Below is a small trained network, with its code and all its weights. Each question gives an input and a class and asks what happens when units are switched off, that is, made to give their printed mean instead of their output.

import numpy as np


def w(rows, s, z=0):
    codes = np.array(rows[::2]) - 128.0
    scale = np.full(codes.shape[1], s)
    scale[-1] = z or s
    return codes * scale


def f(y):
    return np.maximum(y, 0)


def log_softmax(a):
    a = a - a.max(-1, keepdims=True)
    return a - np.log(np.exp(a).sum(-1, keepdims=True))


def net(x, mask):
    res = np.array(x, float).reshape(1, 8) / 4 @ E
    y = f(res @ A[0][:, :-1].T + A[0][:, -1])
    res = res + np.where(mask, y, B[0][:, -1]) @ B[0][:, :-1]
    return log_softmax(res[-1] @ U[:, :-1].T + U[:, -1])


A, B = {}, {}
E = w([
[74,54,238,239,149,141],'x0',
[129,103,14,251,190,138],'x1',
[115,124,103,194,131,73],'x2',
[201,40,23,88,77,195],'x3',
[117,89,70,146,214,22],'x4',
[29,253,119,149,95,146],'x5',
[227,104,120,168,78,8],'x6',
[87,104,172,184,6,91],'x7',
],0.0072)
A[0] = w([
[39,97,141,206,231,167,154],'N1',
[98,219,44,82,167,171,148],'N2',
[134,202,37,81,254,168,68],'N3',
[60,171,155,100,56,175,46],'N4',
[206,160,79,200,55,155,86],'N5',
[228,51,169,108,151,207,138],'N6',
[178,98,51,77,104,98,163],'N7',
[162,177,174,70,115,122,149],'N8',
[180,64,31,107,106,162,73],'N9',
[136,150,33,177,44,144,64],'N10',
[143,50,181,98,134,214,182],'N11',
[53,130,134,122,50,131,228],'N12',
[143,117,98,75,144,51,4],'N13',
[176,46,159,119,105,152,174],'N14',
[160,133,195,35,118,99,117],'N15',
[149,137,85,163,128,115,160],'N16',
[59,216,137,65,29,188,157],'N17',
[126,59,33,79,115,83,107],'N18',
[138,123,161,123,176,22,103],'N19',
[112,147,155,194,142,98,9],'N20',
[103,252,133,106,36,186,147],'N21',
[100,112,177,138,33,100,88],'N22',
[176,124,157,120,123,122,11],'N23',
[54,210,88,86,135,165,209],'N24',
[126,212,127,194,111,157,60],'N25',
[177,161,186,146,216,56,128],'N26',
[90,137,120,223,180,154,77],'N27',
[131,159,169,67,186,146,114],'N28',
],0.0087,0.0047)
B[0] = w([
[62,99,198,197,180,129,239],'N1',
[184,113,174,98,214,151,229],'N2',
[189,211,162,86,228,190,238],'N3',
[159,177,254,79,142,111,197],'N4',
[105,94,115,63,200,152,191],'N5',
[154,93,104,133,77,224,223],'N6',
[121,70,84,121,160,102,229],'N7',
[111,77,136,105,199,121,194],'N8',
[180,23,68,146,122,129,229],'N9',
[98,49,140,55,181,134,187],'N10',
[130,122,154,147,114,215,216],'N11',
[97,119,205,126,120,169,215],'N12',
[159,117,135,187,175,82,162],'N13',
[154,105,174,124,75,168,211],'N14',
[52,88,91,149,194,129,204],'N15',
[111,104,145,136,160,101,180],'N16',
[142,164,243,72,176,74,254],'N17',
[150,60,104,163,159,102,212],'N18',
[166,85,145,124,98,34,195],'N19',
[169,96,135,178,68,112,163],'N20',
[125,122,228,49,202,44,238],'N21',
[144,197,203,88,200,167,198],'N22',
[150,98,85,130,191,173,137],'N23',
[174,118,194,97,174,153,236],'N24',
[56,103,162,116,182,120,166],'N25',
[97,84,174,111,153,54,205],'N26',
[46,81,128,185,177,119,193],'N27',
[88,82,183,68,177,135,184],'N28',
],0.0092,0.0095)
U = w([
[79,173,10,132,26,130,2],'0',
[117,195,158,90,156,118,197],'1',
[139,90,94,114,111,130,104],'2',
[79,124,125,178,126,216,124],'3',
[125,108,120,177,129,38,135],'4',
[228,144,85,122,123,202,100],'5',
[181,134,166,125,64,155,65],'6',
],0.012,0.0087)

Each question gives the input, the list of numbers given to net, and the class t.
The units are the neurons (one row each of A and B). Each row of codes is followed by its name. A weight is (code - 128) times the scale printed after its matrix; where a second scale follows, it is the last column's (A, B and U).
mask holds one flag per neuron, in row order. A switched-off neuron (its flag False) gives its mean, the last column of its row in B, instead of its output. The means were averaged over made-up inputs and are rounded, as every weight is.
A unit's drop is (log p(t) with every unit on - log p(t) with that unit switched off) / (log p(t) with every unit on - log p(t) with every unit switched off).
The circuit of an input: a set's keep is (log p(t) with only the set's units on - log p(t) with every unit switched off) / (log p(t) with every unit on - log p(t) with every unit switched off). Starting from the 12 units with the biggest drops (on a tie, the unit counted first), units are removed one at a time, each time the one whose removal leaves the highest keep (on an exact tie, the one counted first), for as long as the keep stays at least 0.8.
units of the circuit, in order: the units of the circuit, biggest drop first
top k neurons: the k neurons with the biggest drops, biggest first
drop when u is switched off: that unit's drop, to one decimal
input [-6,1,0,6,7,6,6,5], class 2: units of the circuit, in order -> N10, N17
input [3,-2,-8,4,4,2,7,7], class 6: units of the circuit, in order -> N14, N21
input [-8,3,3,8,3,6,-6,1], class 5: units of the circuit, in order -> N9
input [3,-7,-5,7,1,-5,-4,4], class 3: top 2 neurons -> N15, N11
input [4,2,7,6,-6,-2,2,-3], class 5: units of the circuit, in order -> N1, N6
input [7,4,-6,5,4,-5,8,-2], class 2: top 2 neurons -> N3, N6
input [-6,8,0,4,1,8,4,-1], class 5: top 2 neurons -> N3, N9
input [3,-3,-3,7,7,-2,3,-2], class 2: top 2 neurons -> N3, N7
input [7,1,3,-4,6,-4,-6,-6], class 4: top 2 neurons -> N26, N19
input [-3,4,6,1,5,3,-7,7], class 3: drop when N4 is switched off -> 0.2
input [-8,-6,5,5,-5,2,8,-1], class 2: drop when N3 is switched off -> 0.3
input [-6,8,-1,-8,2,-6,-7,7], class 3: drop when N11 is switched off -> -0.1
input [6,-3,-6,-6,-6,-8,5,5], class 3: top 2 neurons -> N15, N17
input [-1,-6,-4,8,-6,-2,-3,-7], class 5: units of the circuit, in order -> N6
